[[134 130 135 133 134 135 146 139 128 129]
 [138 130 131 137 132 132 152 129 129 132]
 [137 130 132 136 133 134 151 131 128 130]
 [137 130 132 136 133 134 152 131 128 130]]
|
[[129 128 139 146 135 134 133 135 130 134]
 [132 129 129 152 132 132 137 131 130 138]
 [130 128 131 151 134 133 136 132 130 137]
 [130 128 131 152 134 133 136 132 130 137]]

[[117 114 141 139 149 124 107 130]
 [134 132 113 110 125 151 107 146]]
|
[[130 107 124 149 139 141 114 117]
 [146 107 151 125 110 113 132 134]]

[[142 116 104 121 131 141 116]
 [120 117 130 130 114 132 129]
 [103 110 109 119 114 107 118]
 [112 112 116 124 109 118 119]
 [114 109 137 142 130 135 121]
 [143 134 131 118 112 131 113]
 [141 133 128 117 139 124 114]
 [113 114 105 122 119 110 121]
 [120 127 125 130 126 133 139]]
|
[[116 141 131 121 104 116 142]
 [129 132 114 130 130 117 120]
 [118 107 114 119 109 110 103]
 [119 118 109 124 116 112 112]
 [121 135 130 142 137 109 114]
 [113 131 112 118 131 134 143]
 [114 124 139 117 128 133 141]
 [121 110 119 122 105 114 113]
 [139 133 126 130 125 127 120]]

[[127 111 109 116]
 [120 139 115 126]
 [114 138 140 127]
 [125 129 122 127]
 [137 126 140 137]
 [121 107 128 118]
 [120 138 124 123]
 [135 137 119 137]
 [126 114 115 114]]
|
[[116 109 111 127]
 [126 115 139 120]
 [127 140 138 114]
 [127 122 129 125]
 [137 140 126 137]
 [118 128 107 121]
 [123 124 138 120]
 [137 119 137 135]
 [114 115 114 126]]

[[116 146 123 127 118 138 117]
 [116 116 131 149 138 117 116]
 [116 122 149 121 119 128 139]
 [117 119 145 138 115 120 128]
 [116 132 134 118 132 130 130]
 [116 121 149 125 117 125 139]
 [116 148 116 137 127 120 136]
 [116 116 132 149 135 116 117]
 [116 129 140 116 127 137 127]
 [116 118 145 138 115 121 128]]
|
[[117 138 118 127 123 146 116]
 [116 117 138 149 131 116 116]
 [139 128 119 121 149 122 116]
 [128 120 115 138 145 119 117]
 [130 130 132 118 134 132 116]
 [139 125 117 125 149 121 116]
 [136 120 127 137 116 148 116]
 [117 116 135 149 132 116 116]
 [127 137 127 116 140 129 116]
 [128 121 115 138 145 118 116]]

[[134 114 129 120 136]
 [121 137 135 131 141]
 [137 110 130 109 130]
 [140 132 113 142 119]
 [130 130 124 131 130]
 [120 131 135 107 139]
 [136 145 114 139 113]
 [123 139 129 150 146]
 [112 138 121 153 119]]
|
[[136 120 129 114 134]
 [141 131 135 137 121]
 [130 109 130 110 137]
 [119 142 113 132 140]
 [130 131 124 130 130]
 [139 107 135 131 120]
 [113 139 114 145 136]
 [146 150 129 139 123]
 [119 153 121 138 112]]

[[ 99 125 130]
 [127 114 148]
 [141 128 132]
 [119 127 120]
 [119 136 127]
 [146 137 129]
 [131 128 137]
 [103 133 120]]
|
[[130 125  99]
 [148 114 127]
 [132 128 141]
 [120 127 119]
 [127 136 119]
 [129 137 146]
 [137 128 131]
 [120 133 103]]

[[111 136 145 134 146 127 129 125 141 140 140 130 127 117]
 [130 144 126 136 132 122 135 124 134 132 131 153 155 121]
 [120 115 124 102 140 138 142 134 103 148 135 131 115 111]
 [109 124 137 122 147 133 132 122 118 140 140 137 127 105]
 [128 104 142 123 139 142 130 117 126 104 113 103 108 131]
 [121 127 112 122 124 127 127 127 114 139 131 118 113 120]]
|
[[117 127 130 140 140 141 125 129 127 146 134 145 136 111]
 [121 155 153 131 132 134 124 135 122 132 136 126 144 130]
 [111 115 131 135 148 103 134 142 138 140 102 124 115 120]
 [105 127 137 140 140 118 122 132 133 147 122 137 124 109]
 [131 108 103 113 104 126 117 130 142 139 123 142 104 128]
 [120 113 118 131 139 114 127 127 127 124 122 112 127 121]]
